a = [129 115 130 130 124 104 118 113 135 126 140 130]
a[-12]: 129
a[8]: 135
a[-8]: 124
a[10]: 140

m =
[[129 153 125 123 122 135 111 129 123 119 132 118 135 131]
 [141 135 131 140 126 115 139 124 129 151 118 133 128 123]
 [129 135 125 138 110 123 141 127 117 147 117 128 143 118]
 [116 137 135 123 127 135 104 125 130 131 125 121 141 134]
 [127 138 133 130 127 104 146 134 121 139 117 123 129 140]
 [124 114 130 136 135 133 120 139 140 118 135 121 125 115]]
m[0,-14]	129
m[-5,-2]	128
m[:, -10]	[122, 126, 110, 127, 127, 135]
m[-6]	[129, 153, 125, 123, 122, 135, 111, 129, 123, 119, 132, 118, 135, 131]
m[-3,-4]	125
m[-4,-1]	118
m[1,10]	118
m[4,-8]	146
m[3,1]	137
m[-4,8]	117
m[4,-4]	117
m[4,7]	134
m[2,3]	138
m[-4,-10]	110
m[3,-7]	125
m[-2,4]	127
m[2,7]	127
m[:, 8]	[123, 129, 117, 130, 121, 140]
m[5,3]	136
m[-4,-3]	128
m[-6,13]	131
m[-2,-13]	138
m[-5,4]	126
m[-2,3]	130
m[0,-6]	123
m[-5,-6]	129
m[0,9]	119

B =
[[124 146 139 116 132 127 133 113]
 [129 146 112 111 140 150 133 150]
 [129 133 119 116 115 112 156 128]
 [120 126 125 125 128 127 103 143]
 [120 146 132 116 128 127 126 121]
 [116 153 145 130 132 112 148 121]
 [137 133 119 106 140 143 133 106]
 [133 126 105 125 128 150 118 143]
 [124 133 139 130 132 135 141 128]
 [133 133 132 130 123 135 118 136]
 [137 105 125 140 119 143 103 121]
 [133 126 145 125 132 105 133  98]
 [142 119 125 116 140 120 133 128]]
B[0][-8] => 124
B[:, 5] => [127, 150, 112, 127, 127, 112, 143, 150, 135, 135, 143, 105, 120]
B[-11] => [129, 133, 119, 116, 115, 112, 156, 128]
B[-10][-4] => 128
B[-2][-1] => 98
B[1][-5] => 111
B[-6][-6] => 105
B[:, 6] => [133, 133, 156, 103, 126, 148, 133, 118, 141, 118, 103, 133, 133]
B[-2][-8] => 133
B[10][0] => 137
B[-8][3] => 130
B[12] => [142, 119, 125, 116, 140, 120, 133, 128]
B[9][3] => 130
B[-8] => [116, 153, 145, 130, 132, 112, 148, 121]
B[:, -5] => [116, 111, 116, 125, 116, 130, 106, 125, 130, 130, 140, 125, 116]
B[2][-1] => 128
B[2][-4] => 115
B[-7][-2] => 133
B[5][-6] => 145
B[-2][-5] => 125
B[10][-7] => 105
B[:, -7] => [146, 146, 133, 126, 146, 153, 133, 126, 133, 133, 105, 126, 119]
B[11][6] => 133
B[6] => [137, 133, 119, 106, 140, 143, 133, 106]
B[-6][5] => 150
B[4][-2] => 126
B[9] => [133, 133, 132, 130, 123, 135, 118, 136]
B[-3] => [137, 105, 125, 140, 119, 143, 103, 121]
B[-5][3] => 130
B[-13][-6] => 139
B[-2][1] => 126
B[8][-8] => 124

M =
136  134  137  138  127  124  133  127  144  138
126  124  127  121  134  132  118  120  126  118
126  121  126  125  133  135  121  116  123  121
121  122  118  135  120  123  134  138   98  122
118  121  116  119  139  140  114  116  109  118
138  132  138  137  124  121  137  132  154  140
M[0, 0]	136
M[3, 0]	121
M[5, 7]	132
M[1, 1]	124
M[5]	[138, 132, 138, 137, 124, 121, 137, 132, 154, 140]
M[1, 8]	126
M[0]	[136, 134, 137, 138, 127, 124, 133, 127, 144, 138]
M[5, 6]	137
M[4, 4]	139
M[:, 1]	[134, 124, 121, 122, 121, 132]
M[0, 5]	124
M[2, 4]	133
M[2, 6]	121
M[0, 4]	127
M[5, 0]	138
M[:, 4]	[127, 134, 133, 120, 139, 124]
M[0, 1]	134
M[3, 9]	122
M[2]	[126, 121, 126, 125, 133, 135, 121, 116, 123, 121]
M[4]	[118, 121, 116, 119, 139, 140, 114, 116, 109, 118]

x =
[[106 118 129 118 140 130 114 123 101 135 114 119]
 [142 121 130 122 127 132 106 112 152 126 128 128]]
Rows and columns are counted from 0.
(0, 0)	106
(1, 6)	106
(1, 9)	126
(1, 7)	112
(1, 10)	128
(1, 0)	142
(0, 11)	119
